Below is a small trained network, with its code and all its weights. Each question gives an input and a class and asks what happens when units are switched off, that is, made to give their printed mean instead of their output.

import numpy as np


def w(rows, s, z=0):
    codes = np.array(rows[::2]) - 128.0
    scale = np.full(codes.shape[1], s)
    scale[-1] = z or s
    return codes * scale


def norm(h):
    return h / np.sqrt((h * h).mean(-1, keepdims=True) + 1e-5)


def f(y):
    return np.maximum(y, 0)


def log_softmax(a):
    a = a - a.max(-1, keepdims=True)
    return a - np.log(np.exp(a).sum(-1, keepdims=True))


def net(x, mask):
    res = np.array(x, float).reshape(1, 2) / 4 @ E
    u = 0
    for l in range(3):
        y = f(norm(res) @ A[l][:, :-1].T + A[l][:, -1])
        res = res + np.where(mask[u : u + 3], y, B[l][:, -1]) @ B[l][:, :-1]
        u += 3
    return log_softmax(norm(res)[-1] @ U[:, :-1].T + U[:, -1])


A, B = {}, {}
E = w([
[237,190,205,235,143,239,28,43,103,159],'x0',
[203,74,102,195,86,128,255,83,55,245],'x1',
],0.0057)
A[0] = w([
[52,115,102,119,148,152,140,196,141,84,90],'L0N0',
[167,164,133,96,72,176,56,96,136,74,28],'L0N1',
[97,146,134,112,64,50,184,254,230,189,2],'L0N2',
],0.0067,0.00084)
B[0] = w([
[88,210,212,60,187,31,187,188,104,164,218],'L0N0',
[66,38,82,76,150,204,102,85,123,115,215],'L0N1',
[138,156,110,174,123,198,134,185,254,138,254],'L0N2',
],0.009,0.0062)
A[1] = w([
[153,139,66,128,101,91,198,143,173,104,107],'L1N0',
[199,215,196,157,73,143,154,140,87,125,2],'L1N1',
[164,115,98,99,99,2,169,176,150,94,85],'L1N2',
],0.0079,0.00081)
B[1] = w([
[183,116,207,204,160,158,12,63,151,84,253],'L1N0',
[73,107,111,72,82,62,151,234,1,77,207],'L1N1',
[138,213,119,165,213,231,65,168,135,183,246],'L1N2',
],0.0073,0.0046)
A[2] = w([
[187,98,127,162,142,162,103,1,157,103,124],'L2N0',
[101,152,98,113,46,142,114,200,119,170,213],'L2N1',
[138,148,160,118,130,114,150,80,111,86,7],'L2N2',
],0.0082,0.0015)
B[2] = w([
[103,56,2,241,157,210,212,61,167,169,253],'L2N0',
[133,55,139,119,111,73,198,115,195,164,194],'L2N1',
[161,179,89,148,159,223,78,203,33,171,128],'L2N2',
],0.011,0.0054)
U = w([
[116,110,168,98,34,50,123,68,147,112,60],'0',
[131,181,154,148,131,73,137,120,68,81,6],'1',
[54,180,190,2,165,78,75,98,73,67,181],'2',
[190,57,160,144,57,29,218,144,3,142,227],'3',
[126,70,41,228,167,219,154,8,161,149,178],'4',
[107,215,185,137,230,135,111,214,245,142,201],'5',
[125,215,110,94,47,82,122,62,89,87,13],'6',
[186,168,131,98,93,66,94,114,90,96,3],'7',
],0.0084,0.0036)

Each question gives the input, the list of numbers given to net, and the class t.
The units are the neurons (one row each of A and B). Each row of codes is followed by its name. A weight is (code - 128) times the scale printed after its matrix; where a second scale follows, it is the last column's (A, B and U).
mask holds one flag per neuron, layer by layer. A switched-off neuron (its flag False) gives its mean, the last column of its row in B, instead of its output. The means were averaged over made-up inputs and are rounded, as every weight is.
A unit's drop is (log p(t) with every unit on - log p(t) with that unit switched off) / (log p(t) with every unit on - log p(t) with every unit switched off).
The circuit of an input: a set's keep is (log p(t) with only the set's units on - log p(t) with every unit switched off) / (log p(t) with every unit on - log p(t) with every unit switched off). Starting from all 9 units, units are removed one at a time, each time the one whose removal leaves the highest keep (on an exact tie, the one counted first), for as long as the keep stays at least 0.8.
units of the circuit, in order: the units of the circuit, biggest drop first
most important unit: the unit with the biggest drop
top k neurons: the k neurons with the biggest drops, biggest first
drop of u: that unit's drop, to one decimal
input [-4,2], class 5: most important unit => L2N0
input [-8,7], class 5: units of the circuit, in order => L2N0, L1N2
input [4,3], class 3: top 4 neurons => L1N1, L0N1, L1N0, L2N0
input [-1,-6], class 2: units of the circuit, in order => L2N0, L0N2
input [4,7], class 3: top 2 neurons => L1N1, L0N1
input [0,8], class 3: top 4 neurons => L0N1, L1N1, L0N2, L2N0
input [1,-3], class 2: top 3 neurons => L1N0, L2N0, L0N2
input [0,5], class 3: top 2 neurons => L0N1, L0N2
input [6,6], class 3: top 2 neurons => L1N1, L0N1
input [1,-8], class 2: top 2 neurons => L0N2, L2N0
input [-3,0], class 5: drop of L1N1 => 0.0
input [-6,4], class 5: drop of L2N0 => 0.2
input [1,1], class 3: drop of L0N1 => 0.9
input [-8,5], class 5: drop of L2N0 => 0.2
input [0,2], class 3: most important unit => L0N2
